Below are the code and all the weights of a small trained network. Each question names an input and a class and asks about switching units off, where a switched-off unit gives its printed mean instead of its output.

import numpy as np


def w(rows, s, z=0):
    codes = np.array(rows[::2]) - 128.0
    scale = np.full(codes.shape[1], s)
    scale[-1] = z or s
    return codes * scale


def norm(h):
    return h / np.sqrt((h * h).mean(-1, keepdims=True) + 1e-5)


def f(y):
    return y / 2 * (1 + np.tanh(0.7978845608 * (y + 0.044715 * y**3)))


def log_softmax(a):
    a = a - a.max(-1, keepdims=True)
    return a - np.log(np.exp(a).sum(-1, keepdims=True))


def net(x, mask):
    res = np.array(x, float).reshape(1, 8) / 4 @ E
    u = 0
    for l in range(3):
        y = f(norm(res) @ A[l][:, :-1].T + A[l][:, -1])
        res = res + np.where(mask[u : u + 5], y, B[l][:, -1]) @ B[l][:, :-1]
        u += 5
    return log_softmax(norm(res)[-1] @ U[:, :-1].T + U[:, -1])


A, B = {}, {}
E = w([
[169,129,107,136,102,152,133,118,128],'x0',
[5,148,103,55,177,141,156,186,209],'x1',
[103,88,99,149,1,177,148,98,170],'x2',
[75,207,84,81,82,122,125,126,140],'x3',
[194,154,100,102,135,187,134,214,157],'x4',
[86,227,68,200,152,181,140,59,127],'x5',
[182,152,105,117,28,135,100,154,185],'x6',
[126,80,91,60,69,192,229,107,5],'x7',
],0.0067)
A[0] = w([
[94,116,119,186,239,153,149,110,110,3],'L0N1',
[49,132,122,152,94,128,142,71,123,75],'L0N2',
[120,2,191,115,101,82,130,91,88,4],'L0N3',
[108,130,114,191,217,144,130,95,112,48],'L0N4',
[100,100,105,75,75,219,150,168,126,29],'L0N5',
],0.0068,0.006)
B[0] = w([
[122,162,92,225,164,145,73,78,184,189],'L0N1',
[247,144,132,139,153,86,154,209,164,210],'L0N2',
[87,2,239,109,91,21,187,117,122,251],'L0N3',
[124,103,219,175,150,189,146,108,139,227],'L0N4',
[117,41,23,119,125,214,232,137,150,206],'L0N5',
],0.0059,0.0013)
A[1] = w([
[254,116,179,120,152,116,111,223,124,30],'L1N1',
[168,149,87,114,118,123,178,92,10,30],'L1N2',
[186,100,134,98,124,83,134,222,174,39],'L1N3',
[118,52,146,141,115,93,110,131,97,55],'L1N4',
[22,149,119,69,217,107,88,180,150,3],'L1N5',
],0.0072,0.0058)
B[1] = w([
[213,99,46,79,170,95,55,176,136,229],'L1N1',
[90,213,128,52,115,156,70,86,44,213],'L1N2',
[153,158,100,130,169,131,110,83,62,192],'L1N3',
[131,85,121,116,136,74,155,137,99,157],'L1N4',
[46,255,157,47,154,25,187,197,146,249],'L1N5',
],0.0085,0.0021)
A[2] = w([
[231,123,127,89,155,115,104,180,145,56],'L2N1',
[118,134,129,199,254,141,135,93,121,47],'L2N2',
[58,169,151,88,220,104,156,150,179,66],'L2N3',
[39,149,131,79,185,85,133,194,162,63],'L2N4',
[113,104,66,72,83,219,215,171,144,3],'L2N5',
],0.0087,0.0056)
B[2] = w([
[202,115,27,119,243,102,66,143,98,184],'L2N1',
[50,83,182,134,255,242,126,153,191,211],'L2N2',
[102,255,212,183,152,14,225,217,132,252],'L2N3',
[182,224,125,121,81,38,217,191,98,242],'L2N4',
[79,44,24,80,121,217,209,234,222,209],'L2N5',
],0.0076,0.0045)
U = w([
[118,185,109,79,95,181,125,60,21,29],'0',
[123,1,187,104,95,59,157,100,80,106],'1',
[97,206,153,123,153,43,190,204,155,202],'2',
[81,132,179,190,221,183,118,105,151,145],'3',
[125,169,118,186,36,123,62,92,225,3],'4',
[103,90,47,76,79,200,199,181,161,185],'5',
[212,98,67,100,170,106,42,164,126,199],'6',
],0.018,0.0033)

Each question gives the input, the list of numbers given to net, and the class t.
The units are the neurons (one row each of A and B). Each row of codes is followed by its name. A weight is (code - 128) times the scale printed after its matrix; where a second scale follows, it is the last column's (A, B and U).
mask holds one flag per neuron, layer by layer. A switched-off neuron (its flag False) gives its mean, the last column of its row in B, instead of its output. The means were averaged over made-up inputs and are rounded, as every weight is.
A unit's drop is (log p(t) with every unit on - log p(t) with that unit switched off) / (log p(t) with every unit on - log p(t) with every unit switched off).
The circuit of an input: a set's keep is (log p(t) with only the set's units on - log p(t) with every unit switched off) / (log p(t) with every unit on - log p(t) with every unit switched off). Starting from the 12 units with the biggest drops (on a tie, the unit counted first), units are removed one at a time, each time the one whose removal leaves the highest keep (on an exact tie, the one counted first), for as long as the keep stays at least 0.8.
units of the circuit, in order: the units of the circuit, biggest drop first
most important unit: the unit with the biggest drop
top k neurons: the k neurons with the biggest drops, biggest first
top k neurons in layer l: the k neurons of layer l with the biggest drops, biggest first
drop of u: that unit's drop, to one decimal
input [4,-6,-2,4,-6,6,-3,-6], class 3: most important unit : L2N2
input [-3,-2,5,5,0,-2,-3,-5], class 4: units of the circuit, in order : [L1N5, L2N3]
input [0,-2,-6,-4,-3,-6,-5,-3], class 1: units of the circuit, in order : [L0N3, L1N5]
input [-6,-7,-5,2,-7,-1,-4,-1], class 1: top 2 neurons : [L0N3, L1N4]
input [8,2,-7,1,0,8,3,-5], class 3: top 2 neurons : [L2N2, L0N4]
input [4,1,7,-5,-3,4,0,-1], class 4: top 2 neurons in layer 2 : [L2N5, L2N2]
input [1,4,3,1,3,-3,0,-1], class 5: top 2 neurons : [L0N5, L2N5]
input [-5,-1,0,-8,1,-3,8,5], class 6: top 2 neurons : [L1N1, L2N1]
input [1,-1,-7,-4,-8,-3,-4,-7], class 3: top 4 neurons : [L2N2, L0N4, L0N1, L1N5]
input [7,0,-2,0,-1,7,7,2], class 0: top 2 neurons : [L1N2, L0N5]
input [-3,-2,0,-2,4,5,-2,4], class 0: drop of L1N2 : 1.4
input [-6,-4,-3,-3,7,1,-1,-6], class 6: drop of L0N4 : 0.0
input [1,1,-4,1,5,7,-8,4], class 3: drop of L2N2 : 0.1
input [2,1,-5,-3,-3,1,2,8], class 0: units of the circuit, in order : [L1N2]
